Below are the code and all the weights of a small trained network. Each question names an input and a target symbol and asks about switching units off, where a switched-off unit gives its printed mean instead of its output.

import numpy as np


def w(rows, s, z=0):
    codes = np.array(rows[::2]) - 128.0
    scale = np.full(codes.shape[1], s)
    scale[-1] = z or s
    return codes * scale


def f(y):
    return y / 2 * (1 + np.tanh(0.7978845608 * (y + 0.044715 * y**3)))


def softmax(a):
    e = np.exp(a - a.max(-1, keepdims=True))
    return e / e.sum(-1, keepdims=True)


def log_softmax(a):
    a = a - a.max(-1, keepdims=True)
    return a - np.log(np.exp(a).sum(-1, keepdims=True))


def net(x, mask):
    ids = ['αβγδεζηθλμξπστφψ'.index(c) for c in x.split()]
    T = len(ids)
    res = E[ids] + P[:T]
    u = 0
    for l in range(2):
        r = res
        for j in range(2):
            rows = slice(2 * j, 2 * j + 2)
            q, k, v = (r @ M[l][rows].T for M in (Q, K, V))
            z = softmax(np.where(np.tri(T) > 0, q @ k.T / 2**0.5, -1e9)) @ v
            o = O[l][rows]
            res = res + np.where(mask[u + j], z, o[:, -1]) @ o[:, :-1]
        u += 2
        y = f(res @ A[l][:, :-1].T + A[l][:, -1])
        res = res + np.where(mask[u : u + 4], y, B[l][:, -1]) @ B[l][:, :-1]
        u += 4
    return log_softmax(res[-1] @ U[:, :-1].T + U[:, -1])


Q, K, V, O, A, B = {}, {}, {}, {}, {}, {}
E = w([
[68,136,65,99,93,160,107,119,141,178],'α',
[124,155,115,110,50,140,193,125,89,162],'β',
[155,101,126,162,110,124,194,102,36,106],'γ',
[122,107,141,94,162,99,178,48,39,150],'δ',
[41,109,203,117,126,176,140,122,121,120],'ε',
[160,124,143,143,112,112,171,106,131,95],'ζ',
[129,84,100,88,117,166,119,65,179,155],'η',
[172,134,163,72,190,117,156,135,117,130],'θ',
[112,92,105,142,194,155,211,120,135,124],'λ',
[246,193,118,108,100,88,101,135,118,160],'μ',
[158,43,90,118,180,150,122,191,87,139],'ξ',
[119,150,47,91,96,131,108,117,84,102],'π',
[132,100,156,72,25,159,85,165,74,142],'σ',
[141,104,117,121,136,166,94,179,58,32],'τ',
[51,1,150,135,154,204,94,37,98,168],'φ',
[123,81,120,188,88,149,86,126,99,62],'ψ',
],0.027)
P = w([
[127,82,203,99,108,66,144,72,254,109],'0',
[145,111,133,111,125,75,160,74,219,94],'1',
[161,114,108,114,136,80,145,86,200,86],'2',
[161,113,80,120,148,92,143,91,181,98],'3',
[156,125,75,125,150,104,143,90,157,105],'4',
[163,138,65,132,159,113,147,86,136,113],'5',
[158,138,54,140,163,118,148,89,116,115],'6',
[163,146,49,153,167,137,145,96,102,123],'7',
[157,150,45,164,159,147,138,96,78,133],'8',
[156,143,42,174,157,147,148,99,78,142],'9',
[162,163,65,179,172,142,148,85,68,140],'10',
],0.0086)
Q[0] = w([
[127,156,222,18,226,227,166,66,110,175],'L0H1',
[26,173,152,136,155,126,33,204,250,227],'L0H1',
[198,226,76,123,72,60,64,162,162,20],'L0H2',
[210,153,39,94,113,254,232,52,79,93],'L0H2',
],0.0048)
K[0] = w([
[144,133,131,112,168,166,153,117,94,144],'L0H1',
[25,76,144,94,134,202,103,117,149,95],'L0H1',
[135,135,109,116,115,137,155,139,130,95],'L0H2',
[154,126,35,124,153,249,124,130,63,110],'L0H2',
],0.011)
V[0] = w([
[73,60,116,54,78,102,163,125,161,12],'L0H1',
[177,162,82,87,152,214,238,32,82,46],'L0H1',
[97,166,51,107,220,246,60,105,3,118],'L0H2',
[106,98,66,113,111,93,106,144,88,117],'L0H2',
],0.0047)
O[0] = w([
[113,134,184,185,157,98,170,204,100,42,116],'L0H1',
[119,78,146,146,61,68,182,121,99,139,253],'L0H1',
[121,105,104,121,115,64,113,179,149,87,208],'L0H2',
[123,197,143,80,163,171,1,159,121,150,155],'L0H2',
],0.011,0.006)
A[0] = w([
[141,101,139,144,143,111,170,151,6,183,199],'L0N1',
[56,52,132,100,243,97,68,117,62,61,60],'L0N2',
[133,177,99,193,222,68,130,94,166,198,117],'L0N3',
[187,72,139,255,164,139,37,158,129,116,7],'L0N4',
],0.0072,0.0015)
B[0] = w([
[73,88,108,99,157,128,104,156,144,142,255],'L0N1',
[158,133,143,162,120,89,141,169,168,121,251],'L0N2',
[116,160,81,98,8,149,132,140,96,152,163],'L0N3',
[87,159,86,129,136,160,118,129,102,181,157],'L0N4',
],0.014,0.0064)
Q[1] = w([
[76,85,92,138,83,23,145,121,124,110],'L1H1',
[113,113,255,202,135,147,129,195,115,79],'L1H1',
[92,190,157,140,196,171,77,85,98,132],'L1H2',
[144,179,77,149,146,171,133,46,113,159],'L1H2',
],0.0081)
K[1] = w([
[123,75,7,158,44,41,134,98,166,168],'L1H1',
[128,150,134,64,228,130,215,90,255,72],'L1H1',
[17,198,201,156,175,198,96,101,180,93],'L1H2',
[54,68,103,142,110,195,93,122,187,97],'L1H2',
],0.0069)
V[1] = w([
[129,204,133,159,133,76,174,152,161,232],'L1H1',
[115,173,28,202,197,126,156,102,186,79],'L1H1',
[212,129,156,96,41,54,148,99,109,81],'L1H2',
[209,53,146,254,5,153,64,79,180,215],'L1H2',
],0.0049)
O[1] = w([
[71,171,111,218,161,153,175,187,150,206,179],'L1H1',
[130,124,113,138,88,166,185,81,247,111,90],'L1H1',
[212,255,165,106,117,150,128,65,114,80,253],'L1H2',
[101,82,67,141,54,80,46,138,87,156,156],'L1H2',
],0.0098,0.0052)
A[1] = w([
[172,163,111,133,129,131,110,119,112,146,32],'L1N1',
[102,155,97,173,35,76,101,147,113,83,2],'L1N2',
[141,173,71,124,78,132,89,173,114,156,101],'L1N3',
[219,111,125,52,150,152,140,61,158,255,107],'L1N4',
],0.0076,0.0029)
B[1] = w([
[2,182,69,63,57,144,186,210,110,36,168],'L1N1',
[177,182,151,106,225,206,240,81,111,136,208],'L1N2',
[147,57,177,163,154,47,148,113,216,72,255],'L1N3',
[81,69,147,211,213,204,98,108,81,133,204],'L1N4',
],0.0085,0.0093)
U = w([
[128,97,86,96,123,181,215,114,138,96,75],'α',
[190,99,122,88,139,166,113,195,142,156,122],'β',
[191,122,129,153,125,164,154,190,83,77,33],'γ',
[160,82,133,59,48,222,118,174,107,91,177],'δ',
[66,156,153,95,192,47,140,82,99,130,17],'ε',
[111,145,90,147,128,149,126,93,89,99,102],'ζ',
[183,125,144,68,221,188,133,97,113,153,104],'η',
[11,164,173,123,127,147,106,108,131,52,148],'θ',
[135,172,96,108,55,130,182,148,65,203,221],'λ',
[67,175,81,215,150,211,126,96,50,91,188],'μ',
[147,101,157,180,95,51,83,125,160,128,136],'ξ',
[13,215,73,59,138,136,56,96,195,94,254],'π',
[89,68,96,112,108,135,132,113,10,12,34],'σ',
[104,209,73,57,157,125,123,80,139,59,131],'τ',
[253,121,141,178,91,44,167,65,96,160,123],'φ',
[151,51,73,75,145,238,84,33,157,47,137],'ψ',
],0.0061,0.007)

Each question gives the input, a string of symbols that net reads in full, and the target symbol t.
The units are the heads (2 rows each of Q, K, V and O) and the neurons (one row each of A and B). Each row of codes is followed by its name. A weight is (code - 128) times the scale printed after its matrix; where a second scale follows, it is the last column's (O, A, B and U).
mask holds one flag per unit, layer by layer, with each layer's heads first. A switched-off unit (its flag False) gives its mean, the last column of its rows in O or B, instead of its output. The means were averaged over made-up inputs and are rounded, as every weight is.
A unit's drop is (log p(t) with every unit on - log p(t) with that unit switched off) / (log p(t) with every unit on - log p(t) with every unit switched off).
The circuit of an input: a set's keep is (log p(t) with only the set's units on - log p(t) with every unit switched off) / (log p(t) with every unit on - log p(t) with every unit switched off). Starting from all 12 units, units are removed one at a time, each time the one whose removal leaves the highest keep (on an exact tie, the one counted first), for as long as the keep stays at least 0.8.
units of the circuit, in order: the units of the circuit, biggest drop first
top k neurons: the k neurons with the biggest drops, biggest first
top k neurons in layer l: the k neurons of layer l with the biggest drops, biggest first
heads that matter: for each layer, one digit per head in row order, 1 if its drop is at least 0.15 and else 0, layers parted by /
input φ β ζ ξ λ η η λ ε μ β, target μ: top 3 neurons in layer 0 => (L0N2; L0N3; L0N1)
input λ σ π τ μ, target τ: heads that matter => 01 / 01
input θ α τ τ τ α τ ε λ γ, target σ: top 3 neurons => (L0N1; L0N2; L0N4)
input φ ζ ψ θ μ σ μ μ, target σ: top 3 neurons in layer 1 => (L1N1; L1N4; L1N3)
input δ μ γ, target μ: units of the circuit, in order => (L0N3; L1N3; L1H1)
input μ ζ δ, target μ: heads that matter => 10 / 00
input η ε ε ζ λ ξ ζ λ δ δ, target ε: top 2 neurons => (L0N1; L0N2)
input η μ ζ, target μ: heads that matter => 11 / 00
input ξ φ μ ε σ, target σ: top 3 neurons => (L1N1; L0N2; L1N3)
input α ζ γ, target σ: top 2 neurons => (L0N1; L0N2)
input λ λ ξ δ ζ ε β δ μ π, target π: units of the circuit, in order => (L0H2)
input μ δ β θ θ φ ζ α ξ, target ξ: heads that matter => 01 / 00
input μ λ γ ξ β η ψ β, target ψ: heads that matter => 10 / 10
input λ φ ζ μ ζ φ, target φ: heads that matter => 01 / 01
input ξ ε μ τ, target τ: top neuron in layer 0 => (L0N1)
input λ δ β ε β λ ψ σ λ θ π, target τ: units of the circuit, in order => (L0H2; L1N4; L1N2)
input α ε λ θ, target η: units of the circuit, in order => (L1H2; L1N4)
input φ θ μ π λ ξ ψ, target ψ: units of the circuit, in order => (L0H1; L1H1)
input η β π λ π ζ ζ γ μ, target μ: heads that matter => 10 / 00
input ψ λ π λ σ λ ε φ, target ξ: heads that matter => 01 / 00
input ε μ λ, target μ: units of the circuit, in order => (L0H1; L0H2; L1N4; L1H1)
input λ μ δ, target μ: top 2 neurons => (L1N4; L1N3)
input ε τ λ ε τ λ ξ, target β: heads that matter => 00 / 01
